[[  2 -14  -8   2 -15  23   6 -10  13   1  -4   0  14  -4  -3]
 [ -2  15  -3  10   0 -12  -4  11  -2  11 -21  -1  -1   8  -1]
 [ -3 -18   8  -8  -9  -3  16  10  -3  -4   2   4 -11   0  -2]
 [  5 -17 -13  -9 -17  22   2  -2  11   1  -8   3  11   8  -2]
 [  2  23   2   8  15  -6  14   0 -31 -14   7  -5  12  20   9]]
=>
[[ -3 -18   8  -8  -9  -3  16  10  -3  -4   2   4 -11   0  -2]
 [  2  23   2   8  15  -6  14   0 -31 -14   7  -5  12  20   9]
 [ -2  15  -3  10   0 -12  -4  11  -2  11 -21  -1  -1   8  -1]
 [  2 -14  -8   2 -15  23   6 -10  13   1  -4   0  14  -4  -3]
 [  5 -17 -13  -9 -17  22   2  -2  11   1  -8   3  11   8  -2]]

[[ 11 -15  -5 -22   8   6   9 -10   1]
 [ 23  22   4   6  -4   5  -8  -6   8]
 [-15  17   8  -9  -7  -1  16  -1 -11]
 [ -8  19   2  -6   4  -3  -4   4   3]
 [-12  27   0  -2   5   4  -4  -3   2]
 [-20   3  -3 -10 -21  -2  16   2  -4]
 [ 11  -5 -26  10  20   3  -2  -2  -1]
 [  7  -6   1   1 -15   0 -16  -4  -6]]
=>
[[-15  17   8  -9  -7  -1  16  -1 -11]
 [ 23  22   4   6  -4   5  -8  -6   8]
 [ -8  19   2  -6   4  -3  -4   4   3]
 [  7  -6   1   1 -15   0 -16  -4  -6]
 [-12  27   0  -2   5   4  -4  -3   2]
 [-20   3  -3 -10 -21  -2  16   2  -4]
 [ 11 -15  -5 -22   8   6   9 -10   1]
 [ 11  -5 -26  10  20   3  -2  -2  -1]]

[[  3   7 -13   1   1  -2  -2   6   5  -2 -13  -8   3  -4  -5]
 [ -3  -5  11   0   5  26   1   0   4   0  11  -2   4  -3   5]
 [  4   6  -5   6  -2 -13  -2   5  -7  -7  -7  -1  -3  -4  -1]
 [  2   3 -28   0  -1  -4   1  -5   9   3 -27   5  10   1 -11]
 [ -2  -6  10  -2  -5  11  -3  -3  31   5  10  17  23 -19   5]]
=>
[[ -3  -5  11   0   5  26   1   0   4   0  11  -2   4  -3   5]
 [ -2  -6  10  -2  -5  11  -3  -3  31   5  10  17  23 -19   5]
 [  4   6  -5   6  -2 -13  -2   5  -7  -7  -7  -1  -3  -4  -1]
 [  3   7 -13   1   1  -2  -2   6   5  -2 -13  -8   3  -4  -5]
 [  2   3 -28   0  -1  -4   1  -5   9   3 -27   5  10   1 -11]]

[[  9  16   7  31  -7 -10  -1  -1]
 [ 20  11  25 -25 -19   8 -10  11]]
=>
[[ 20  11  25 -25 -19   8 -10  11]
 [  9  16   7  31  -7 -10  -1  -1]]

[[-34  -2   0   5  -2 -11  -6  -8  -3   0 -10  -2  -3]
 [  1   7 -25 -25   1 -17   3  -1  -3   8  10  -1  10]
 [ 11   2 -10   0  -5  16   0  -2  -1  -1  -3   3   1]]
=>
[[-34  -2   0   5  -2 -11  -6  -8  -3   0 -10  -2  -3]
 [ 11   2 -10   0  -5  16   0  -2  -1  -1  -3   3   1]
 [  1   7 -25 -25   1 -17   3  -1  -3   8  10  -1  10]]

[[-13 -25  -4 -35 -12  24]
 [ -9   1  -3 -11 -18  24]
 [-20   4  -1  -5   9  -9]
 [ 18 -18   2 -14 -25  27]]
=>
[[ 18 -18   2 -14 -25  27]
 [-20   4  -1  -5   9  -9]
 [ -9   1  -3 -11 -18  24]
 [-13 -25  -4 -35 -12  24]]

[[ 23   3  -5  -1  -7  32]
 [ 13 -34   4  22  22  34]
 [ -5  13  -1  19 -22  10]
 [-13  -2  -6  26  19  21]
 [ 34   3  30 -33  30 -32]
 [ 22  -7  -7  33  -6 -18]]
=>
[[ 34   3  30 -33  30 -32]
 [ 13 -34   4  22  22  34]
 [ -5  13  -1  19 -22  10]
 [ 23   3  -5  -1  -7  32]
 [-13  -2  -6  26  19  21]
 [ 22  -7  -7  33  -6 -18]]
---
[[  8  -8  20  11 -22  -2]
 [  9  -4   7  34   2 -10]
 [  8   5   4  11   7   5]
 [ 11   0  -3 -16 -21  -2]
 [-22  -4   0  -5  14   0]]
=>
[[  8  -8  20  11 -22  -2]
 [  9  -4   7  34   2 -10]
 [  8   5   4  11   7   5]
 [-22  -4   0  -5  14   0]
 [ 11   0  -3 -16 -21  -2]]

[[ 14 -16  -5  14  -9  10   3 -10   3 -20 -28 -13]
 [-10 -12  12  -9 -16 -10 -12  -5  -6   5 -12  -9]
 [ -1  -5  14 -18 -12 -16   2  -1   1  10 -13   1]
 [ 18  17   6  -7   3 -31   2 -16 -32 -22 -23  -1]
 [ 25  19  -3   3   7 -20  15 -11 -21 -30 -11   1]
 [-19   8 -16  12  22  26   7  19  10   2  21   8]
 [  4  21  10 -27  -5 -38   0 -12 -22  13   4   7]]
=>
[[ -1  -5  14 -18 -12 -16   2  -1   1  10 -13   1]
 [-10 -12  12  -9 -16 -10 -12  -5  -6   5 -12  -9]
 [  4  21  10 -27  -5 -38   0 -12 -22  13   4   7]
 [ 18  17   6  -7   3 -31   2 -16 -32 -22 -23  -1]
 [ 25  19  -3   3   7 -20  15 -11 -21 -30 -11   1]
 [ 14 -16  -5  14  -9  10   3 -10   3 -20 -28 -13]
 [-19   8 -16  12  22  26   7  19  10   2  21   8]]

[[ -5  16 -19  -2  20  24  -7  -2  -2  32   7  -4   0]
 [  0  -8  19  -2   2   6  36  -3   0 -18  -4  23   6]]
=>
[[  0  -8  19  -2   2   6  36  -3   0 -18  -4  23   6]
 [ -5  16 -19  -2  20  24  -7  -2  -2  32   7  -4   0]]

[[-31 -16  -4  14   2]
 [  9  31  34   7   2]]
=>
[[  9  31  34   7   2]
 [-31 -16  -4  14   2]]

[[-17   3 -27   6  18 -17  10   6 -12]
 [-15   1 -21  11  19 -24   9  -3  -8]]
=>
[[-15   1 -21  11  19 -24   9  -3  -8]
 [-17   3 -27   6  18 -17  10   6 -12]]

[[ -6 -13  -5 -25  -1 -31 -28]
 [ -2  11   1 -12   0 -28 -12]
 [ -1 -17  -2  -5  -2 -16  -5]
 [ -3  19  -1   0   1 -12   2]
 [ -6 -19  -7  -9  -1  21  -9]
 [ -6 -22  -3 -28  -1 -22 -30]]
=>
[[ -2  11   1 -12   0 -28 -12]
 [ -3  19  -1   0   1 -12   2]
 [ -1 -17  -2  -5  -2 -16  -5]
 [ -6 -22  -3 -28  -1 -22 -30]
 [ -6 -13  -5 -25  -1 -31 -28]
 [ -6 -19  -7  -9  -1  21  -9]]

[[ -9 -26 -25 -30 -23 -23   5 -13 -30]
 [ -7  -7 -21 -17 -22 -25 -32 -22  -2]]
=>
[[ -7  -7 -21 -17 -22 -25 -32 -22  -2]
 [ -9 -26 -25 -30 -23 -23   5 -13 -30]]
